Here is a tiny trained network, its code and every weight. The questions are about switching its units off for an input and a target symbol, where a switched-off unit gives its printed mean instead of its output.

import numpy as np


def w(rows, s, z=0):
    codes = np.array(rows[::2]) - 128.0
    scale = np.full(codes.shape[1], s)
    scale[-1] = z or s
    return codes * scale


def f(y):
    return y / 2 * (1 + np.tanh(0.7978845608 * (y + 0.044715 * y**3)))


def softmax(a):
    e = np.exp(a - a.max(-1, keepdims=True))
    return e / e.sum(-1, keepdims=True)


def log_softmax(a):
    a = a - a.max(-1, keepdims=True)
    return a - np.log(np.exp(a).sum(-1, keepdims=True))


def net(x, mask):
    ids = ['αβγδεζηθλμξσφψω'.index(c) for c in x.split()]
    T = len(ids)
    res = E[ids] + P[:T]
    u = 0
    for l in range(3):
        q, k, v = (res @ M[l].T for M in (Q, K, V))
        z = softmax(np.where(np.tri(T) > 0, q @ k.T / 4**0.5, -1e9)) @ v
        res = res + np.where(mask[u], z, O[l][:, -1]) @ O[l][:, :-1]
        u += 1
        y = f(res @ A[l][:, :-1].T + A[l][:, -1])
        res = res + np.where(mask[u : u + 8], y, B[l][:, -1]) @ B[l][:, :-1]
        u += 8
    return log_softmax(res[-1] @ U[:, :-1].T + U[:, -1])


Q, K, V, O, A, B = {}, {}, {}, {}, {}, {}
E = w([
[230,90,147],'α',
[124,211,253],'β',
[77,121,166],'γ',
[191,130,158],'δ',
[83,121,160],'ε',
[80,121,163],'ζ',
[76,111,170],'η',
[52,187,68],'θ',
[93,31,51],'λ',
[89,112,154],'μ',
[94,112,153],'ξ',
[93,115,152],'σ',
[92,137,44],'φ',
[163,213,108],'ψ',
[120,100,130],'ω',
],0.019)
P = w([
[4,19,163],'0',
[159,148,123],'1',
[162,147,120],'2',
[159,140,121],'3',
[157,132,124],'4',
[156,130,124],'5',
[158,122,127],'6',
[156,120,126],'7',
[156,118,128],'8',
[154,116,129],'9',
[153,112,131],'10',
[155,110,130],'11',
[155,107,133],'12',
],0.012)
Q[0] = w([
[110,87,156],'0.h0',
[163,95,190],'0.h0',
[120,169,131],'0.h0',
[90,116,246],'0.h0',
],0.013)
K[0] = w([
[150,2,131],'0.h0',
[104,99,233],'0.h0',
[79,237,131],'0.h0',
[45,129,238],'0.h0',
],0.0097)
V[0] = w([
[113,126,157],'0.h0',
[169,63,160],'0.h0',
[254,116,62],'0.h0',
[137,141,197],'0.h0',
],0.0064)
O[0] = w([
[64,123,146,160],'0.h0',
[90,1,190,150],'0.h0',
[35,85,97,4],'0.h0',
[144,106,159,169],'0.h0',
],0.0038,0.0039)
A[0] = w([
[203,198,180,41],'0.n0',
[142,172,91,115],'0.n1',
[242,32,107,128],'0.n2',
[19,185,160,146],'0.n3',
[225,227,53,140],'0.n4',
[246,167,132,60],'0.n5',
[132,158,107,89],'0.n6',
[97,163,115,255],'0.n7',
],0.011,0.005)
B[0] = w([
[26,118,95,205],'0.n0',
[141,146,188,137],'0.n1',
[94,136,228,253],'0.n2',
[142,19,146,193],'0.n3',
[50,57,130,224],'0.n4',
[1,193,83,214],'0.n5',
[136,129,188,118],'0.n6',
[210,72,131,202],'0.n7',
],0.0078,0.0055)
Q[1] = w([
[160,50,158],'1.h0',
[149,104,141],'1.h0',
[156,58,2],'1.h0',
[98,176,71],'1.h0',
],0.013)
K[1] = w([
[154,14,126],'1.h0',
[116,84,92],'1.h0',
[244,163,2],'1.h0',
[134,204,52],'1.h0',
],0.013)
V[1] = w([
[107,8,139],'1.h0',
[120,178,146],'1.h0',
[129,96,79],'1.h0',
[2,96,32],'1.h0',
],0.0075)
O[1] = w([
[65,150,250,252],'1.h0',
[181,176,19,105],'1.h0',
[101,85,88,121],'1.h0',
[255,86,183,186],'1.h0',
],0.0058,0.012)
A[1] = w([
[167,79,198,122],'1.n0',
[158,79,147,220],'1.n1',
[154,217,162,106],'1.n2',
[159,152,155,29],'1.n3',
[29,104,116,139],'1.n4',
[109,170,67,252],'1.n5',
[114,171,248,125],'1.n6',
[156,191,154,102],'1.n7',
],0.012,0.0033)
B[1] = w([
[133,193,86,200],'1.n0',
[128,123,65,162],'1.n1',
[75,173,109,138],'1.n2',
[172,178,143,129],'1.n3',
[121,60,127,167],'1.n4',
[168,114,255,126],'1.n5',
[135,153,82,252],'1.n6',
[108,174,121,132],'1.n7',
],0.0092,0.024)
Q[2] = w([
[74,76,101],'2.h0',
[54,2,125],'2.h0',
[87,206,203],'2.h0',
[231,85,68],'2.h0',
],0.0091)
K[2] = w([
[170,97,254],'2.h0',
[138,104,187],'2.h0',
[49,115,111],'2.h0',
[158,88,201],'2.h0',
],0.0097)
V[2] = w([
[72,197,61],'2.h0',
[100,75,49],'2.h0',
[119,203,3],'2.h0',
[171,85,7],'2.h0',
],0.0059)
O[2] = w([
[100,144,1,254],'2.h0',
[148,85,30,170],'2.h0',
[190,65,29,227],'2.h0',
[159,35,90,110],'2.h0',
],0.0066,0.005)
A[2] = w([
[153,17,52,156],'2.n0',
[71,116,111,43],'2.n1',
[147,163,75,101],'2.n2',
[64,151,122,97],'2.n3',
[247,210,80,44],'2.n4',
[137,121,211,115],'2.n5',
[213,119,157,254],'2.n6',
[248,226,66,164],'2.n7',
],0.012,0.0092)
B[2] = w([
[158,149,165,231],'2.n0',
[156,135,136,140],'2.n1',
[125,109,137,182],'2.n2',
[188,122,112,179],'2.n3',
[161,64,58,193],'2.n4',
[215,203,151,122],'2.n5',
[54,126,248,154],'2.n6',
[126,143,180,252],'2.n7',
],0.014,0.012)
U = w([
[25,48,29,255],'α',
[103,241,147,178],'β',
[177,128,107,85],'γ',
[77,132,152,132],'δ',
[166,121,113,89],'ε',
[173,125,110,83],'ζ',
[190,126,97,86],'η',
[130,116,157,138],'θ',
[171,26,117,41],'λ',
[161,104,116,132],'μ',
[153,103,119,116],'ξ',
[152,103,116,117],'σ',
[182,178,223,58],'φ',
[2,90,201,195],'ψ',
[127,99,148,178],'ω',
],0.013,0.0047)

Each question gives the input, a string of symbols that net reads in full, and the target symbol t.
The units are the heads (4 rows each of Q, K, V and O) and the neurons (one row each of A and B). Each row of codes is followed by its name. A weight is (code - 128) times the scale printed after its matrix; where a second scale follows, it is the last column's (O, A, B and U).
mask holds one flag per unit, layer by layer, with each layer's heads first. A switched-off unit (its flag False) gives its mean, the last column of its rows in O or B, instead of its output. The means were averaged over made-up inputs and are rounded, as every weight is.
A unit's drop is (log p(t) with every unit on - log p(t) with that unit switched off) / (log p(t) with every unit on - log p(t) with every unit switched off).
The circuit of an input: a set's keep is (log p(t) with only the set's units on - log p(t) with every unit switched off) / (log p(t) with every unit on - log p(t) with every unit switched off). Starting from the 12 units with the biggest drops (on a tie, the unit counted first), units are removed one at a time, each time the one whose removal leaves the highest keep (on an exact tie, the one counted first), for as long as the keep stays at least 0.8.
circuit, biggest first: the units of the circuit, biggest drop first
most important unit: the unit with the biggest drop
k most important neurons: the k neurons with the biggest drops, biggest first
top k neurons in layer l: the k neurons of layer l with the biggest drops, biggest first
input α μ μ η μ λ φ γ, target α: circuit, biggest first -> (2.n7)
input β α ε, target β: circuit, biggest first -> (1.h0 0.n3 0.h0 2.h0)
input α δ λ φ β ψ ξ ω λ β ψ φ, target ψ: circuit, biggest first -> (1.n6 2.n4)
input α ε φ α α ω β λ η α α α ε, target α: 4 most important neurons -> (1.n6 2.n7 2.n0 0.n5)
input λ β ψ σ β ζ, target λ: circuit, biggest first -> (1.h0 2.h0)
input λ θ ψ β ζ λ α ω, target λ: circuit, biggest first -> (1.h0 2.h0 1.n4)
input α β ζ γ α β α ξ, target α: 2 most important neurons -> (1.n6 2.n0)
input μ α μ φ α η α ξ ε μ η α λ, target λ: circuit, biggest first -> (2.n0 1.n4)
input β μ δ ψ γ θ β θ δ η η, target β: 2 most important neurons -> (0.n0 0.n3)
input φ φ σ α σ λ λ μ η, target φ: 4 most important neurons -> (2.n7 2.n6 0.n5 1.n1)
input λ ε λ β γ, target λ: 4 most important neurons -> (2.n4 1.n0 1.n1 1.n6)
input λ μ α α α ε, target λ: 3 most important neurons -> (2.n4 1.n0 0.n5)
input ψ θ α α η σ, target ψ: 4 most important neurons -> (1.n6 2.n6 2.n3 1.n0)
input φ σ α α σ φ δ γ γ μ, target φ: most important unit -> 0.n5
input ψ δ μ, target ψ: 2 most important neurons -> (1.n6 1.n0)
input λ μ β σ λ ε λ ψ λ β ω, target λ: circuit, biggest first -> (1.h0 0.n5 2.h0 1.n4)
input β ψ γ η θ λ ε γ θ α λ σ, target β: circuit, biggest first -> (0.n3 1.h0 1.n6 2.n4)
input δ λ ζ η φ α, target α: 2 most important neurons -> (2.n0 2.n7)
input β ω δ ψ ψ ε ψ γ, target β: 3 most important neurons -> (0.n3 0.n0 2.n4)
input β ω θ α α ψ μ, target β: most important unit -> 1.h0
input ψ η σ, target ψ: top 3 neurons in layer 2 -> (2.n6 2.n4 2.n3)
input λ ξ σ, target λ: top 2 neurons in layer 2 -> (2.n4 2.n2)
input β ψ φ μ θ φ η φ δ σ, target β: 2 most important neurons -> (0.n3 0.n0)
input ψ σ λ β α, target α: top 3 neurons in layer 2 -> (2.n0 2.n7 2.n6)
input μ α β ψ δ φ ω φ ε ε φ δ, target β: 2 most important neurons -> (2.n4 0.n3)
input α ω θ ω ω, target α: circuit, biggest first -> (1.h0 2.n7)
input θ β ε α ω β α, target β: top neuron in layer 0 -> (0.n2)
input β ψ ω θ η λ φ θ α β λ α μ, target β: top 3 neurons in layer 1 -> (1.n6 1.n1 1.n0)
input λ ξ δ β ε, target λ: 4 most important neurons -> (2.n4 1.n0 1.n6 1.n1)
